Below is a small trained network, with its code and all its weights. Each question gives an input and a class and asks what happens when units are switched off, that is, made to give their printed mean instead of their output.

import numpy as np


def w(rows, s, z=0):
    codes = np.array(rows[::2]) - 128.0
    scale = np.full(codes.shape[1], s)
    scale[-1] = z or s
    return codes * scale


def norm(h):
    return h / np.sqrt((h * h).mean(-1, keepdims=True) + 1e-5)


def f(y):
    return y / 2 * (1 + np.tanh(0.7978845608 * (y + 0.044715 * y**3)))


def log_softmax(a):
    a = a - a.max(-1, keepdims=True)
    return a - np.log(np.exp(a).sum(-1, keepdims=True))


def net(x, mask):
    res = np.array(x, float).reshape(1, 3) / 4 @ E
    u = 0
    for l in range(2):
        y = f(norm(res) @ A[l][:, :-1].T + A[l][:, -1])
        res = res + np.where(mask[u : u + 6], y, B[l][:, -1]) @ B[l][:, :-1]
        u += 6
    return log_softmax(norm(res)[-1] @ U[:, :-1].T + U[:, -1])


A, B = {}, {}
E = w([
[135,203,156,113,184,222,168,121,83],'x0',
[169,184,156,249,98,115,105,131,195],'x1',
[89,151,86,156,117,130,74,27,144],'x2',
],0.014)
A[0] = w([
[141,193,190,140,177,140,188,126,187,4],'0.n1',
[78,110,162,128,192,255,66,130,168,143],'0.n2',
[195,184,118,182,158,132,125,71,124,114],'0.n3',
[132,69,159,80,153,65,121,184,118,124],'0.n4',
[68,204,211,224,173,168,151,189,142,94],'0.n5',
[78,81,152,69,103,106,149,208,132,8],'0.n6',
],0.0077,0.003)
B[0] = w([
[135,229,205,75,108,98,200,8,102,182],'0.n1',
[81,102,236,254,176,124,8,155,117,197],'0.n2',
[148,130,82,47,98,118,35,135,209,203],'0.n3',
[185,201,173,113,122,67,84,86,124,224],'0.n4',
[134,113,188,39,125,92,179,33,174,253],'0.n5',
[117,199,131,148,231,38,61,114,147,200],'0.n6',
],0.0074,0.0053)
A[1] = w([
[111,143,158,133,98,72,84,100,87,163],'1.n1',
[165,125,150,161,126,116,131,97,199,106],'1.n2',
[166,222,73,143,144,114,2,129,161,91],'1.n3',
[170,116,48,199,98,126,73,174,180,5],'1.n4',
[94,195,151,121,140,165,77,112,89,18],'1.n5',
[70,64,37,87,68,120,138,49,117,119],'1.n6',
],0.0089,0.002)
B[1] = w([
[93,181,33,66,176,111,14,112,167,217],'1.n1',
[222,26,119,120,121,49,155,216,80,219],'1.n2',
[143,208,33,76,172,114,179,132,109,253],'1.n3',
[67,113,200,221,58,163,255,106,95,194],'1.n4',
[108,180,39,148,142,137,108,120,23,197],'1.n5',
[86,52,129,116,176,176,160,215,240,216],'1.n6',
],0.008,0.0054)
U = w([
[192,204,71,47,177,77,44,88,121,253],'0',
[212,110,179,151,58,63,127,179,126,102],'1',
[87,84,48,46,142,184,77,117,217,102],'2',
[123,145,2,193,61,107,175,64,176,3],'3',
[122,191,180,41,170,201,133,180,4,61],'4',
[189,191,213,77,99,147,161,68,124,87],'5',
[61,137,51,132,178,230,78,33,22,111],'6',
],0.0085,0.003)

Each question gives the input, the list of numbers given to net, and the class t.
The units are the neurons (one row each of A and B). Each row of codes is followed by its name. A weight is (code - 128) times the scale printed after its matrix; where a second scale follows, it is the last column's (A, B and U).
mask holds one flag per neuron, layer by layer. A switched-off neuron (its flag False) gives its mean, the last column of its row in B, instead of its output. The means were averaged over made-up inputs and are rounded, as every weight is.
A unit's drop is (log p(t) with every unit on - log p(t) with that unit switched off) / (log p(t) with every unit on - log p(t) with every unit switched off).
The circuit of an input: a set's keep is (log p(t) with only the set's units on - log p(t) with every unit switched off) / (log p(t) with every unit on - log p(t) with every unit switched off). Starting from all 12 units, units are removed one at a time, each time the one whose removal leaves the highest keep (on an exact tie, the one counted first), for as long as the keep stays at least 0.8.
circuit, biggest first: the units of the circuit, biggest drop first
unit that matters most: the unit with the biggest drop
top k neurons: the k neurons with the biggest drops, biggest first
k most important neurons of layer l: the k neurons of layer l with the biggest drops, biggest first
drop when u is switched off: that unit's drop, to one decimal
input [0,-1,-7], class 0: top 3 neurons : (0.n6; 0.n4; 1.n4)
input [-7,0,-5], class 0: unit that matters most : 0.n4
input [-3,0,3], class 2: circuit, biggest first : (1.n6; 0.n6)
input [6,4,-6], class 5: circuit, biggest first : (0.n5; 0.n1)
input [-3,-4,-8], class 0: circuit, biggest first : (0.n6; 0.n4)
input [-3,-7,-6], class 0: top 2 neurons : (0.n6; 0.n4)
input [0,1,0], class 1: 2 most important neurons of layer 1 : (1.n2; 1.n3)
input [-2,-1,-7], class 0: circuit, biggest first : (0.n6; 1.n4)
input [-2,0,-8], class 0: 2 most important neurons of layer 0 : (0.n6; 0.n4)
input [6,1,-3], class 5: top 2 neurons : (0.n5; 0.n1)
input [-2,0,-7], class 0: top 3 neurons : (0.n6; 0.n4; 1.n4)
input [-5,-1,-8], class 0: circuit, biggest first : (0.n6; 0.n4)
input [1,2,-5], class 5: circuit, biggest first : (0.n1; 0.n5)
input [-4,-4,-6], class 0: unit that matters most : 0.n6
input [-1,-6,2], class 2: 2 most important neurons of layer 1 : (1.n6; 1.n3)
input [-3,-5,2], class 2: top 2 neurons : (1.n6; 0.n2)
input [-4,-5,7], class 2: drop when 1.n6 is switched off : 0.5
input [0,-7,6], class 2: drop when 1.n6 is switched off : 1.1
input [-3,-3,8], class 2: drop when 1.n6 is switched off : 0.6
input [-3,-6,7], class 2: drop when 1.n6 is switched off : 0.6
input [-1,-5,3], class 2: most important neuron of layer 1 : (1.n6)
